Below are the code and all the weights of a small trained network. Each question names an input and a target symbol and asks about switching units off, where a switched-off unit gives its printed mean instead of its output.

import numpy as np


def w(rows, s, z=0):
    codes = np.array(rows[::2]) - 128.0
    scale = np.full(codes.shape[1], s)
    scale[-1] = z or s
    return codes * scale


def norm(h):
    return h / np.sqrt((h * h).mean(-1, keepdims=True) + 1e-5)


def f(y):
    return y / 2 * (1 + np.tanh(0.7978845608 * (y + 0.044715 * y**3)))


def softmax(a):
    e = np.exp(a - a.max(-1, keepdims=True))
    return e / e.sum(-1, keepdims=True)


def log_softmax(a):
    a = a - a.max(-1, keepdims=True)
    return a - np.log(np.exp(a).sum(-1, keepdims=True))


def net(x, mask):
    ids = ['ΦΩαβγεθλμσ'.index(c) for c in x.split()]
    T = len(ids)
    res = E[ids] + P[:T]
    u = 0
    for l in range(3):
        q, k, v = (norm(res) @ M[l].T for M in (Q, K, V))
        z = softmax(np.where(np.tri(T) > 0, q @ k.T / 4**0.5, -1e9)) @ v
        res = res + np.where(mask[u], z, O[l][:, -1]) @ O[l][:, :-1]
        u += 1
        y = f(norm(res) @ A[l][:, :-1].T + A[l][:, -1])
        res = res + np.where(mask[u : u + 8], y, B[l][:, -1]) @ B[l][:, :-1]
        u += 8
    return log_softmax(norm(res)[-1] @ U[:, :-1].T + U[:, -1])


Q, K, V, O, A, B = {}, {}, {}, {}, {}, {}
E = w([
[128,133,96,129,61,206,121,128,154],'Φ',
[77,195,100,150,72,182,153,136,144],'Ω',
[113,202,108,131,83,179,162,133,163],'α',
[84,138,85,113,94,163,115,99,166],'β',
[62,82,77,121,123,170,124,132,108],'γ',
[146,148,21,86,142,129,125,152,82],'ε',
[206,26,67,108,123,181,143,137,83],'θ',
[136,170,72,116,246,109,136,127,78],'λ',
[169,113,152,156,89,218,67,118,97],'μ',
[191,110,171,166,254,202,142,87,136],'σ',
],0.0065)
P = w([
[155,138,143,106,171,140,79,185,184],'0',
[60,111,150,188,147,131,87,204,145],'1',
[132,118,61,152,173,165,136,176,188],'2',
[84,120,170,81,136,168,73,157,80],'3',
[98,104,133,221,131,109,53,154,130],'4',
[133,119,88,116,150,184,148,113,117],'5',
[82,112,187,136,118,124,59,118,56],'6',
[123,110,93,218,127,93,101,107,131],'7',
[127,124,128,96,123,163,135,70,65],'8',
[100,115,185,199,104,73,57,84,69],'9',
[142,121,58,183,111,109,143,48,130],'10',
[102,137,169,105,89,117,119,29,55],'11',
[112,129,139,231,80,49,58,39,87],'12',
[113,138,77,156,87,123,143,2,99],'13',
],0.006)
Q[0] = w([
[157,145,161,168,135,71,39,183,110],'L0H1',
[175,90,191,44,167,64,213,255,229],'L0H1',
[140,149,97,75,155,183,186,121,99],'L0H1',
[113,138,212,30,119,135,96,128,85],'L0H1',
],0.0087)
K[0] = w([
[114,111,61,171,160,194,139,128,187],'L0H1',
[104,141,146,74,143,161,103,254,187],'L0H1',
[97,104,230,116,121,97,106,124,93],'L0H1',
[92,104,142,233,126,65,80,229,171],'L0H1',
],0.0087)
V[0] = w([
[132,91,186,176,171,172,164,96,154],'L0H1',
[2,153,130,206,120,145,116,122,124],'L0H1',
[166,92,105,160,74,156,185,138,167],'L0H1',
[161,223,154,160,123,152,149,184,84],'L0H1',
],0.0069)
O[0] = w([
[96,177,102,97,254,187,69,116,194,145],'L0H1',
[117,119,72,239,130,135,163,109,199,252],'L0H1',
[93,119,138,77,109,236,211,69,85,128],'L0H1',
[172,242,80,198,93,171,129,127,14,127],'L0H1',
],0.0057,0.0031)
A[0] = w([
[176,97,39,116,151,134,179,163,136,233],'L0N1',
[84,253,141,159,92,116,176,199,188,100],'L0N2',
[44,217,131,105,164,54,185,112,136,152],'L0N3',
[148,120,174,83,92,92,96,190,218,4],'L0N4',
[98,101,10,120,171,167,165,95,125,118],'L0N5',
[98,177,169,96,55,138,132,132,134,177],'L0N6',
[49,96,64,149,100,98,173,78,153,43],'L0N7',
[28,92,125,182,133,146,173,131,34,81],'L0N8',
],0.0047,0.0019)
B[0] = w([
[1,126,177,174,150,115,52,102,77,199],'L0N1',
[68,133,125,64,209,81,100,93,101,155],'L0N2',
[75,56,164,137,92,172,117,101,59,130],'L0N3',
[232,165,109,157,114,53,133,89,153,96],'L0N4',
[110,153,234,172,84,144,114,156,100,254],'L0N5',
[159,70,26,98,119,106,82,97,99,137],'L0N6',
[158,81,165,176,144,124,164,230,68,203],'L0N7',
[223,190,120,105,118,185,137,159,105,191],'L0N8',
],0.0043,0.0036)
Q[1] = w([
[100,85,73,255,115,235,111,45,29],'L1H1',
[86,75,67,208,180,137,78,18,114],'L1H1',
[127,141,78,149,167,184,12,149,126],'L1H1',
[201,188,109,95,142,132,180,118,162],'L1H1',
],0.0052)
K[1] = w([
[151,128,151,155,106,129,122,3,149],'L1H1',
[185,138,146,122,126,86,153,48,167],'L1H1',
[179,101,161,154,154,154,110,81,131],'L1H1',
[136,102,112,134,107,151,170,203,129],'L1H1',
],0.0076)
V[1] = w([
[222,67,185,198,144,141,147,59,113],'L1H1',
[159,199,163,120,167,91,187,56,102],'L1H1',
[154,132,188,128,93,149,51,154,131],'L1H1',
[244,144,85,115,77,162,118,115,254],'L1H1',
],0.005)
O[1] = w([
[68,184,173,97,171,178,54,163,151,177],'L1H1',
[245,166,98,114,180,186,136,149,161,6],'L1H1',
[131,97,231,146,179,2,144,36,58,211],'L1H1',
[127,226,247,155,58,112,208,157,143,98],'L1H1',
],0.0054,0.0026)
A[1] = w([
[36,205,108,105,209,106,100,101,127,8],'L1N1',
[90,108,47,86,26,164,9,175,204,200],'L1N2',
[58,153,70,234,178,156,137,164,111,109],'L1N3',
[71,136,39,170,34,28,74,97,92,36],'L1N4',
[101,36,153,180,202,163,155,197,146,111],'L1N5',
[142,162,137,153,48,167,237,123,176,122],'L1N6',
[171,168,161,167,233,156,62,109,241,44],'L1N7',
[75,136,159,63,252,191,47,196,197,77],'L1N8',
],0.0041,0.0015)
B[1] = w([
[185,93,198,125,81,166,99,138,157,157],'L1N1',
[136,130,123,120,229,114,127,128,93,163],'L1N2',
[197,78,160,172,132,112,127,78,182,253],'L1N3',
[121,89,165,153,137,161,73,203,70,207],'L1N4',
[123,167,131,70,58,111,119,108,183,179],'L1N5',
[176,160,119,140,24,64,125,123,125,139],'L1N6',
[82,75,79,117,2,106,127,190,54,157],'L1N7',
[146,178,99,111,73,157,90,143,153,173],'L1N8',
],0.0057,0.0044)
Q[2] = w([
[101,95,99,182,125,231,1,85,78],'L2H1',
[174,173,115,53,166,57,211,183,159],'L2H1',
[43,44,154,196,63,188,67,35,49],'L2H1',
[113,173,180,81,109,111,182,154,128],'L2H1',
],0.0095)
K[2] = w([
[246,162,170,60,110,34,245,142,148],'L2H1',
[33,34,133,217,102,218,57,53,108],'L2H1',
[206,192,115,97,160,33,213,202,254],'L2H1',
[30,60,102,229,193,141,60,190,124],'L2H1',
],0.0058)
V[2] = w([
[100,168,53,243,118,130,115,58,253],'L2H1',
[149,140,90,65,83,194,167,87,175],'L2H1',
[190,115,3,102,77,69,220,145,145],'L2H1',
[161,216,91,55,205,105,120,121,172],'L2H1',
],0.0046)
O[2] = w([
[35,117,145,204,177,202,91,227,130,4],'L2H1',
[33,33,151,99,69,71,22,86,68,105],'L2H1',
[82,83,61,156,115,237,90,8,93,131],'L2H1',
[254,17,154,112,129,219,133,154,14,83],'L2H1',
],0.0053,0.0038)
A[2] = w([
[106,204,135,100,154,99,199,202,187,250],'L2N1',
[152,154,175,80,185,59,183,187,144,205],'L2N2',
[102,184,199,142,75,148,129,98,135,178],'L2N3',
[46,158,157,186,194,175,142,252,107,169],'L2N4',
[253,36,163,114,163,202,165,169,167,140],'L2N5',
[193,157,120,81,65,60,73,123,152,175],'L2N6',
[62,67,90,190,146,255,118,168,98,81],'L2N7',
[146,102,109,134,130,181,137,82,150,68],'L2N8',
],0.0054,0.002)
B[2] = w([
[131,34,148,95,186,116,120,71,120,173],'L2N1',
[93,69,123,133,123,190,168,111,135,159],'L2N2',
[137,126,177,145,184,112,114,133,55,254],'L2N3',
[227,122,130,94,98,130,63,71,100,222],'L2N4',
[1,157,127,181,154,129,107,157,77,197],'L2N5',
[146,148,136,141,110,167,103,194,192,216],'L2N6',
[151,151,174,43,131,119,188,142,184,254],'L2N7',
[64,131,168,143,174,117,179,121,155,141],'L2N8',
],0.0066,0.0029)
U = w([
[38,121,113,138,106,81,115,108,200,177],'Φ',
[121,186,121,74,120,210,62,179,199,185],'Ω',
[78,50,95,12,139,181,158,76,91,183],'α',
[122,173,239,111,126,135,157,69,81,8],'β',
[164,99,114,131,254,95,77,98,119,127],'γ',
[185,150,35,150,103,170,188,83,149,140],'ε',
[171,120,98,70,38,100,131,135,85,57],'θ',
[135,164,68,169,171,203,186,143,90,167],'λ',
[115,82,155,140,111,112,213,159,214,106],'μ',
[148,88,82,146,102,110,76,220,83,130],'σ',
],0.0058,0.0017)

Each question gives the input, a string of symbols that net reads in full, and the target symbol t.
The units are the heads (4 rows each of Q, K, V and O) and the neurons (one row each of A and B). Each row of codes is followed by its name. A weight is (code - 128) times the scale printed after its matrix; where a second scale follows, it is the last column's (O, A, B and U).
mask holds one flag per unit, layer by layer, with each layer's heads first. A switched-off unit (its flag False) gives its mean, the last column of its rows in O or B, instead of its output. The means were averaged over made-up inputs and are rounded, as every weight is.
A unit's drop is (log p(t) with every unit on - log p(t) with that unit switched off) / (log p(t) with every unit on - log p(t) with every unit switched off).
The circuit of an input: a set's keep is (log p(t) with only the set's units on - log p(t) with every unit switched off) / (log p(t) with every unit on - log p(t) with every unit switched off). Starting from the 12 units with the biggest drops (on a tie, the unit counted first), units are removed one at a time, each time the one whose removal leaves the highest keep (on an exact tie, the one counted first), for as long as the keep stays at least 0.8.
circuit, biggest first: the units of the circuit, biggest drop first
unit that matters most: the unit with the biggest drop
top k neurons: the k neurons with the biggest drops, biggest first
top k neurons in layer l: the k neurons of layer l with the biggest drops, biggest first
input β θ γ Φ σ λ Φ, target Ω: top neuron in layer 0 -> (L0N5)
input Ω Φ β θ Φ λ λ σ θ, target Ω: circuit, biggest first -> (L1H1 L2H1)
input γ ε β θ μ Φ μ Φ σ μ σ θ, target γ: circuit, biggest first -> (L2H1 L2N1 L0H1)
input Φ Φ γ γ μ α λ μ γ ε θ, target Φ: circuit, biggest first -> (L0H1 L2H1)
input σ ε ε, target Ω: top 2 neurons in layer 2 -> (L2N6 L2N3)
input β ε θ, target β: circuit, biggest first -> (L0N1 L0N4 L1H1)
input Φ Φ ε μ Φ γ β α γ α σ, target Φ: circuit, biggest first -> (L0H1 L2H1 L1N7)
input μ σ γ σ λ Φ ε σ, target μ: circuit, biggest first -> (L2H1 L2N2)
input γ λ Φ α σ Φ α, target Ω: circuit, biggest first -> (L0H1 L1N8)
input Ω λ γ γ γ Φ Φ Φ, target β: circuit, biggest first -> (L0H1 L2N3)
input μ σ θ Φ Φ γ γ Φ γ β α γ, target μ: circuit, biggest first -> (L1H1 L2H1 L2N2)
input λ β α Φ α Φ α, target λ: circuit, biggest first -> (L0H1 L2H1)
input γ λ Φ β Φ α θ Φ, target γ: circuit, biggest first -> (L2H1 L2N1 L2N4)
input σ ε α σ γ α, target Ω: circuit, biggest first -> (L0H1)
input ε Φ λ Φ θ γ σ, target Ω: top 2 neurons -> (L1N8 L2N6)
input Φ σ Φ Φ ε α, target Φ: circuit, biggest first -> (L0H1 L2H1)
input Φ γ γ σ, target Φ: circuit, biggest first -> (L0H1 L1H1 L2H1 L1N7)
input θ α θ ε μ σ Φ Ω λ ε ε, target σ: top 2 neurons -> (L1N4 L2N6)
input σ ε λ θ μ λ ε σ β Φ ε, target σ: top 3 neurons -> (L1N4 L1N8 L2N7)
input λ α Φ ε ε γ α Φ θ, target λ: top neuron in layer 2 -> (L2N5)
input β γ γ Φ λ λ, target β: top 2 neurons -> (L0N4 L0N1)
input β γ ε μ μ γ α θ γ, target β: top 2 neurons -> (L0N4 L2N7)
input Φ Φ Φ λ λ Φ σ, target Ω: top 2 neurons in layer 1 -> (L1N8 L1N7)
input α λ Φ σ β σ μ θ Φ σ, target α: top 2 neurons -> (L1N7 L0N5)
input σ Φ β γ σ γ α Φ Φ θ Φ Φ, target α: top 2 neurons in layer 1 -> (L1N7 L1N3)
input λ μ γ γ σ β σ α σ σ Φ, target Ω: top 2 neurons -> (L1N8 L1N7)
input Φ λ ε σ μ γ Φ Φ λ Φ θ σ λ, target Ω: unit that matters most -> L1H1
input γ μ α α λ λ Φ Φ λ γ, target γ: top 2 neurons -> (L2N1 L2N4)
